Below is a small trained network, with its code and all its weights. Each question gives an input and a target symbol and asks what happens when units are switched off, that is, made to give their printed mean instead of their output.

import numpy as np


def w(rows, s, z=0):
    codes = np.array(rows[::2]) - 128.0
    scale = np.full(codes.shape[1], s)
    scale[-1] = z or s
    return codes * scale


def f(y):
    return np.maximum(y, 0)


def softmax(a):
    e = np.exp(a - a.max(-1, keepdims=True))
    return e / e.sum(-1, keepdims=True)


def log_softmax(a):
    a = a - a.max(-1, keepdims=True)
    return a - np.log(np.exp(a).sum(-1, keepdims=True))


def net(x, mask):
    ids = ['αβδλπσψω'.index(c) for c in x.split()]
    T = len(ids)
    res = E[ids] + P[:T]
    q, k, v = (res @ M[0].T for M in (Q, K, V))
    z = softmax(np.where(np.tri(T) > 0, q @ k.T / 2**0.5, -1e9)) @ v
    res = res + np.where(mask[0], z, O[0][:, -1]) @ O[0][:, :-1]
    y = f(res @ A[0][:, :-1].T + A[0][:, -1])
    res = res + np.where(mask[1:13], y, B[0][:, -1]) @ B[0][:, :-1]
    return log_softmax(res[-1] @ U[:, :-1].T + U[:, -1])


Q, K, V, O, A, B = {}, {}, {}, {}, {}, {}
E = w([
[80,84,191,111,130,134],'α',
[72,147,60,231,85,118],'β',
[50,122,23,126,103,88],'δ',
[115,125,206,122,171,231],'λ',
[65,101,207,145,100,89],'π',
[88,172,44,158,138,189],'σ',
[88,61,1,104,153,188],'ψ',
[109,90,186,94,170,213],'ω',
],0.0093)
P = w([
[178,145,127,83,29,175],'0',
[50,140,98,148,140,144],'1',
[43,129,112,124,97,176],'2',
[90,136,113,103,32,184],'3',
[131,158,140,100,136,95],'4',
[73,81,149,216,174,123],'5',
[25,92,117,191,140,166],'6',
[50,179,121,32,46,187],'7',
[170,174,142,70,133,81],'8',
[80,137,137,154,211,69],'9',
[3,70,146,244,171,135],'10',
[59,186,112,58,36,177],'11',
[98,209,134,43,97,133],'12',
[122,137,152,145,152,121],'13',
],0.0059)
Q[0] = w([
[214,147,252,18,132,76],'h1',
[151,28,183,238,253,95],'h1',
],0.031)
K[0] = w([
[65,127,131,172,254,95],'h1',
[11,119,136,138,124,174],'h1',
],0.044)
V[0] = w([
[97,2,77,58,88,61],'h1',
[140,58,123,63,229,221],'h1',
],0.02)
O[0] = w([
[131,249,176,128,53,141,4],'h1',
[118,107,129,141,16,208,243],'h1',
],0.016,0.0025)
A[0] = w([
[119,192,131,126,198,92,133],'n1',
[112,140,229,106,114,141,165],'n2',
[121,182,62,134,118,131,174],'n3',
[179,164,17,158,149,103,2],'n4',
[150,179,56,154,120,101,176],'n5',
[126,121,253,80,164,106,60],'n6',
[136,153,114,143,82,142,23],'n7',
[167,122,14,169,134,115,87],'n8',
[156,157,15,143,164,93,157],'n9',
[160,73,206,98,181,101,110],'n10',
[153,187,163,115,89,128,67],'n11',
[69,92,175,104,90,78,148],'n12',
],0.011,0.0092)
B[0] = w([
[158,84,105,78,56,129,253],'n1',
[153,161,121,54,137,69,227],'n2',
[69,87,123,133,157,157,221],'n3',
[10,43,102,110,133,59,151],'n4',
[126,136,175,72,197,154,202],'n5',
[134,60,43,176,193,150,172],'n6',
[193,44,173,128,212,59,179],'n7',
[150,202,77,102,129,66,205],'n8',
[200,148,162,189,115,173,251],'n9',
[67,222,165,146,142,108,207],'n10',
[106,148,113,254,86,110,205],'n11',
[145,133,140,124,146,171,191],'n12',
],0.02,0.0075)
U = w([
[144,122,138,163,123,70,32],'α',
[75,126,23,148,85,69,68],'β',
[141,253,159,89,29,142,241],'δ',
[138,66,115,170,108,150,82],'λ',
[240,139,211,66,126,147,114],'π',
[250,191,104,177,203,168,120],'σ',
[136,94,113,45,188,8,85],'ψ',
[24,157,150,122,210,116,254],'ω',
],0.0043,0.003)

Each question gives the input, a string of symbols that net reads in full, and the target symbol t.
The units are the heads (2 rows each of Q, K, V and O) and the neurons (one row each of A and B). Each row of codes is followed by its name. A weight is (code - 128) times the scale printed after its matrix; where a second scale follows, it is the last column's (O, A, B and U).
mask holds one flag per unit, heads first, then neurons. A switched-off unit (its flag False) gives its mean, the last column of its rows in O or B, instead of its output. The means were averaged over made-up inputs and are rounded, as every weight is.
A unit's drop is (log p(t) with every unit on - log p(t) with that unit switched off) / (log p(t) with every unit on - log p(t) with every unit switched off).
The circuit of an input: a set's keep is (log p(t) with only the set's units on - log p(t) with every unit switched off) / (log p(t) with every unit on - log p(t) with every unit switched off). Starting from the 12 units with the biggest drops (on a tie, the unit counted first), units are removed one at a time, each time the one whose removal leaves the highest keep (on an exact tie, the one counted first), for as long as the keep stays at least 0.8.
units of the circuit, in order: the units of the circuit, biggest drop first
most important unit: the unit with the biggest drop
top k neurons: the k neurons with the biggest drops, biggest first
input ω α σ σ α β σ σ α β α ψ, target λ: top neuron -> [n2]
input λ λ ψ ψ, target β: units of the circuit, in order -> [h1, n8]
input π λ α σ, target π: units of the circuit, in order -> [h1, n1, n9, n5]
input δ λ σ δ σ β σ σ σ, target δ: top 2 neurons -> [n1, n11]
input α σ α β σ ω σ β, target ω: top 4 neurons -> [n3, n1, n9, n5]
input ψ α δ λ, target α: units of the circuit, in order -> [n7, n11, h1]
input σ α σ σ σ α λ σ β λ β ω ψ, target σ: units of the circuit, in order -> [n9, h1]
input λ α β ω ω α λ σ σ σ σ β, target β: units of the circuit, in order -> [h1, n8]
input λ α σ ω α α σ σ α π σ σ λ, target ψ: units of the circuit, in order -> [h1, n2, n9]
input α σ λ α ψ β π λ σ λ, target ψ: top 4 neurons -> [n9, n2, n6, n1]
input π α δ σ α σ α σ β σ β σ σ ω, target σ: units of the circuit, in order -> [h1, n9]
input σ λ π σ, target σ: top 2 neurons -> [n9, n1]
input σ σ σ δ σ σ ψ ψ δ α σ α, target β: top 2 neurons -> [n11, n6]
input π α ω α α δ ψ β, target π: most important unit -> h1
input λ σ ψ λ α δ, target β: top 2 neurons -> [n8, n9]
input δ σ λ, target β: top 4 neurons -> [n11, n6, n1, n9]
input β ψ λ, target σ: top 2 neurons -> [n6, n9]
input α α α π α α π σ, target ω: top 4 neurons -> [n3, n1, n9, n5]
input σ π α σ σ σ α σ β, target σ: top 2 neurons -> [n9, n1]
input ω α δ σ σ δ σ λ α σ π σ α π, target ψ: units of the circuit, in order -> [h1, n9, n2]
input β π β σ α σ σ σ ψ σ σ, target ψ: most important unit -> n4
